[[130 123 123 134 123 132]
 [133 130 125 137 117 148]
 [118 128 106 129 132 125]
 [121 124 113 119 126 137]
 [116 129 114 127 140 140]
 [109 126 103 132 131 135]
 [119 132 115 136 138 136]
 [112 127 115 131 131 133]
 [132 129 101 143 137 134]
 [131 122 117 126 136 143]
 [136 143 137 134 136 125]
 [127 130 117 132 134 137]]	143

[[122 122 124 122 123 123 122 121 121 128 122]
 [121 123 127 121 122 127 122 121 121 138 121]
 [119 126 134 122 126 131 122 121 121 145 121]
 [121 119 121 120 119 120 120 120 120 136 120]
 [128 121 122 124 122 126 125 126 124 104 126]
 [137 135 139 135 134 136 136 135 137 125 137]]	120

[[126 127 115 128 107 128 128 113 129 122 125 113 114 121 153]
 [129 131 112 129 111 131 130 112 129 129 114 134 111 114 132]
 [128 130 113 128 108 129 128 110 131 126 118 124 111 115 140]
 [128 128 115 128 108 127 130 114 126 122 123 116 115 121 146]
 [129 131 111 129 112 131 130 112 128 129 114 136 111 114 131]
 [129 132 111 130 112 132 131 112 128 130 113 138 111 113 128]
 [129 132 110 130 111 133 131 111 128 130 112 139 109 112 130]
 [118 124 144 128 144 134 107 132 155 140 144 109 140 130 150]]	128

[[129 138 127 113 129 138 130]
 [115 147 137 146 153 114 121]
 [133 122 115 134 139 128 127]
 [126 128 119 142 135 120 124]
 [121 138 113 117 128 138 142]]	127

[[148 115 144 117 127 151 126 152]
 [120 128 115 144 147 123 122 122]
 [148 115 144 117 127 151 126 152]
 [155 117 157 109 115 155 136 156]
 [134 127 136 129 128 133 135 133]]	152

[[133 118 129 126 125 113 117 142 147 127 131 107]
 [124 126 129 139 132 131 125 131 132 132 126 127]
 [131 124 128 123 129 118 121 138 141 138 137 116]
 [130 127 134 127 127 123 127 126 133 123 135 133]
 [130 125 127 135 119 123 139 122 119 123 119 132]
 [130 124 123 139 125 139 140 114 108 120 138 156]
 [121 126 140 130 126 114 117 147 144 135 123 110]
 [116 132 135 133 135 128 125 128 129 129 119 127]
 [125 131 121 121 128 131 134 130 127 136 126 132]
 [129 125 132 128 124 120 127 129 130 126 133 132]]	127
---
[[122 107 121 145 135]
 [120 134 147 139 122]
 [133 102 112 151 133]] result: 134

[[143 143 146 138]
 [104 127 128 121]] result: 127

[[110 139 141 107]
 [113 109 138 118]
 [131 101 125 134]] result: 109

[[134 122 135 145 142 105 152]
 [129 124 121 120 137 128 129]
 [136 136 124 122 130 131 125]] result: 124

[[153 133 117 148 100]
 [134 129 125 133 121]] result: 129

[[139 129 129 150 125 116 136]
 [140 128 131 147 127 118 137]
 [143 124 134 136 131 122 140]] result: 128

[[129 130 126 129 124 127]
 [113 121 135 115 138 128]
 [121 108 148 105 128 151]] result: 121
---
Input:
[[105 115 122 121 106 125 116]
 [108 119 137 127 107 120 125]
 [120 129 125 131 127 148 117]]
Output: 108

Input:
[[121 129 108 141 129 130]
 [142 118 111 127 116 104]]
Output: 142

Input:
[[111 102 139 151]
 [130 133 153 122]]
Output: 130

Input:
[[122 129 134 123 129]
 [150 138 107 129 145]
 [124 107 141 124 133]]
Output: 150

Input:
[[119 157 112 120 122 157]
 [126 104 138 134 134 125]]
Output: 126

Input:
[[130 126 135 113]
 [126 125 111 113]
 [130 122 104 137]]
Output: 126

Input:
[[141 139 134 129 134 148 139]
 [152 157 132 133 148 153 124]]
Output: 152
---
[[130 128 117 129 118 134 126]
 [116 144 153 122 150 138 120]
 [134 145 137 141 143 122 139]] >> 122, 153

[105 115 100 104 122 149 141] >> 104, 149

[102 130 141 146  98 114 124] >> 146, 146

[108 131 126 113 102 138 137] >> 113, 138

[114 153 103 115 135] >> 103, 153

[103 126 120 133 109] >> 120, 133
---
[154 139 134 130 127] gives 154

[155 115 140 120 117 124 127] gives 140

[[133 154 136 118 134 128 120]
 [149 134 134 123 142 128 132]
 [131 120 132 132 132 129 115]] gives 132

[125  99 128 127 132 137 131] gives 128

[[135 129 124 121 103 135]
 [133 136 117 122 116 133]
 [131 135 126 134 135 131]] gives 135

[104 135 126 111 124 143] gives 135

[[153 110 110 122]
 [145 109 109 124]
 [146 106 106 123]] gives 124

[125 121 101 129 124] gives 125
---
[116 118 135 111 157 127 116] | 116
[124 151 145 123] | 124
[144 107 156 141 104] | 144
[138 134 127 156 140] | 138
[136 133 138 134 119 155 131] | 136
[108 136 142 104] | 108
[126 123 131 105 130] | 126
[130 132 151 117 108 130] | 130
---
array([144, 131, 129, 105, 141, 136]): 141
array([144, 146, 150, 121, 131]): 121
array([127, 134, 134, 135, 109, 154]): 109
array([101, 129, 122, 122, 144, 132, 115]): 132
array([113,  99, 100, 106, 132]): 106
array([151, 122, 111, 145, 127, 117]): 127
array([129, 107, 153, 151, 101]): 151
